Below is a small trained network, with its code and all its weights. Each question gives an input and a class and asks what happens when units are switched off, that is, made to give their printed mean instead of their output.

import numpy as np


def w(rows, s, z=0):
    codes = np.array(rows[::2]) - 128.0
    scale = np.full(codes.shape[1], s)
    scale[-1] = z or s
    return codes * scale


def norm(h):
    return h / np.sqrt((h * h).mean(-1, keepdims=True) + 1e-5)


def f(y):
    return np.maximum(y, 0)


def log_softmax(a):
    a = a - a.max(-1, keepdims=True)
    return a - np.log(np.exp(a).sum(-1, keepdims=True))


def net(x, mask):
    res = np.array(x, float).reshape(1, 8) / 4 @ E
    u = 0
    for l in range(4):
        y = f(norm(res) @ A[l][:, :-1].T + A[l][:, -1])
        res = res + np.where(mask[u : u + 3], y, B[l][:, -1]) @ B[l][:, :-1]
        u += 3
    return log_softmax(norm(res)[-1] @ U[:, :-1].T + U[:, -1])


A, B = {}, {}
E = w([
[77,145,160,140,192,93,181,92,45],'x0',
[150,154,156,131,95,107,121,141,165],'x1',
[99,121,99,144,171,90,137,137,112],'x2',
[184,127,154,179,211,202,122,140,208],'x3',
[186,84,89,97,190,78,110,72,118],'x4',
[105,152,139,155,84,157,122,164,179],'x5',
[137,79,109,97,173,122,97,147,157],'x6',
[30,52,126,43,97,123,198,84,254],'x7',
],0.0072)
A[0] = w([
[136,70,142,91,46,54,119,63,5,254],'L0N1',
[150,98,107,134,170,92,75,2,118,242],'L0N2',
[34,159,197,137,136,189,85,203,122,104],'L0N3',
],0.0063,0.00036)
B[0] = w([
[87,74,130,111,101,50,132,194,90,254],'L0N1',
[152,214,173,156,113,108,200,142,255,210],'L0N2',
[123,175,129,226,127,39,201,127,78,199],'L0N3',
],0.01,0.0052)
A[1] = w([
[149,168,177,108,208,255,161,68,146,227],'L1N1',
[118,125,137,117,157,149,14,111,185,4],'L1N2',
[129,203,163,203,187,67,82,183,18,46],'L1N3',
],0.004,0.0017)
B[1] = w([
[54,44,180,211,1,158,136,81,112,197],'L1N1',
[91,224,147,176,105,75,163,122,129,144],'L1N2',
[177,97,111,112,211,136,147,46,132,254],'L1N3',
],0.0089,0.0039)
A[2] = w([
[52,228,116,149,251,45,201,116,150,101],'L2N1',
[122,205,1,130,112,170,113,183,174,176],'L2N2',
[185,166,223,204,211,167,145,145,248,6],'L2N3',
],0.0048,0.0013)
B[2] = w([
[159,142,172,107,90,131,204,107,120,250],'L2N1',
[157,116,65,44,2,111,188,140,89,165],'L2N2',
[100,149,172,136,135,121,139,180,77,253],'L2N3',
],0.014,0.0047)
A[3] = w([
[251,190,75,168,147,101,103,42,71,74],'L3N1',
[118,138,102,131,83,2,123,187,130,5],'L3N2',
[135,91,86,213,167,209,183,135,139,145],'L3N3',
],0.0066,0.0012)
B[3] = w([
[129,95,40,189,195,170,162,26,140,200],'L3N1',
[109,182,223,86,130,142,97,107,143,254],'L3N2',
[53,133,254,41,172,93,105,110,99,171],'L3N3',
],0.0089,0.0058)
U = w([
[166,114,143,119,116,147,201,178,119,194],'0',
[18,104,209,209,141,75,2,184,106,219],'1',
[137,153,120,206,112,69,171,164,179,120],'2',
[139,109,155,155,93,144,124,109,123,155],'3',
[163,135,111,105,96,173,161,146,118,176],'4',
[82,124,174,163,121,123,76,107,123,65],'5',
[90,217,159,42,163,212,114,93,104,3],'6',
[94,95,29,176,157,168,146,95,169,105],'7',
],0.007,0.0021)

Each question gives the input, the list of numbers given to net, and the class t.
The units are the neurons (one row each of A and B). Each row of codes is followed by its name. A weight is (code - 128) times the scale printed after its matrix; where a second scale follows, it is the last column's (A, B and U).
mask holds one flag per neuron, layer by layer. A switched-off neuron (its flag False) gives its mean, the last column of its row in B, instead of its output. The means were averaged over made-up inputs and are rounded, as every weight is.
A unit's drop is (log p(t) with every unit on - log p(t) with that unit switched off) / (log p(t) with every unit on - log p(t) with every unit switched off).
The circuit of an input: a set's keep is (log p(t) with only the set's units on - log p(t) with every unit switched off) / (log p(t) with every unit on - log p(t) with every unit switched off). Starting from all 12 units, units are removed one at a time, each time the one whose removal leaves the highest keep (on an exact tie, the one counted first), for as long as the keep stays at least 0.8.
circuit, biggest first: the units of the circuit, biggest drop first
unit that matters most: the unit with the biggest drop
top k neurons: the k neurons with the biggest drops, biggest first
top k neurons in layer l: the k neurons of layer l with the biggest drops, biggest first
input [-1,-6,2,4,-1,4,2,-8], class 7: circuit, biggest first : L3N1, L1N3
input [-4,0,-8,8,2,6,5,-4], class 1: circuit, biggest first : L2N1, L2N3
input [0,-8,8,8,-2,4,-1,3], class 1: top 3 neurons : L1N1, L3N3, L0N1
input [-1,-6,-2,-2,1,-5,5,-7], class 7: circuit, biggest first : L3N1, L2N3
input [-6,-5,-5,5,0,4,-7,-8], class 7: top 3 neurons : L3N1, L0N2, L3N2
input [1,2,-7,8,-7,5,1,8], class 1: top 2 neurons in layer 0 : L0N2, L0N3
input [-2,4,3,-6,-2,-5,-5,3], class 1: unit that matters most : L0N1
input [-5,-3,0,-5,-7,2,5,-8], class 7: top 2 neurons : L3N1, L1N3
input [4,1,-6,8,4,-6,3,-5], class 1: top 4 neurons : L1N1, L2N3, L0N3, L2N1
input [-4,-4,-4,4,-1,-2,-2,-2], class 1: top 3 neurons : L1N1, L2N1, L3N3
input [-4,6,-1,-8,1,-2,3,1], class 1: top 2 neurons : L0N1, L2N1
input [0,-4,-4,5,-3,-3,2,4], class 1: top 2 neurons in layer 2 : L2N1, L2N2
input [4,-1,-6,8,1,-3,0,1], class 1: top 2 neurons : L1N1, L2N1
input [-3,6,3,-8,1,0,1,4], class 1: top 2 neurons : L2N1, L0N1
input [4,5,-5,8,-6,0,-6,7], class 1: top 2 neurons in layer 3 : L3N3, L3N1
input [-3,4,0,4,1,3,4,2], class 1: top 2 neurons in layer 0 : L0N2, L0N1
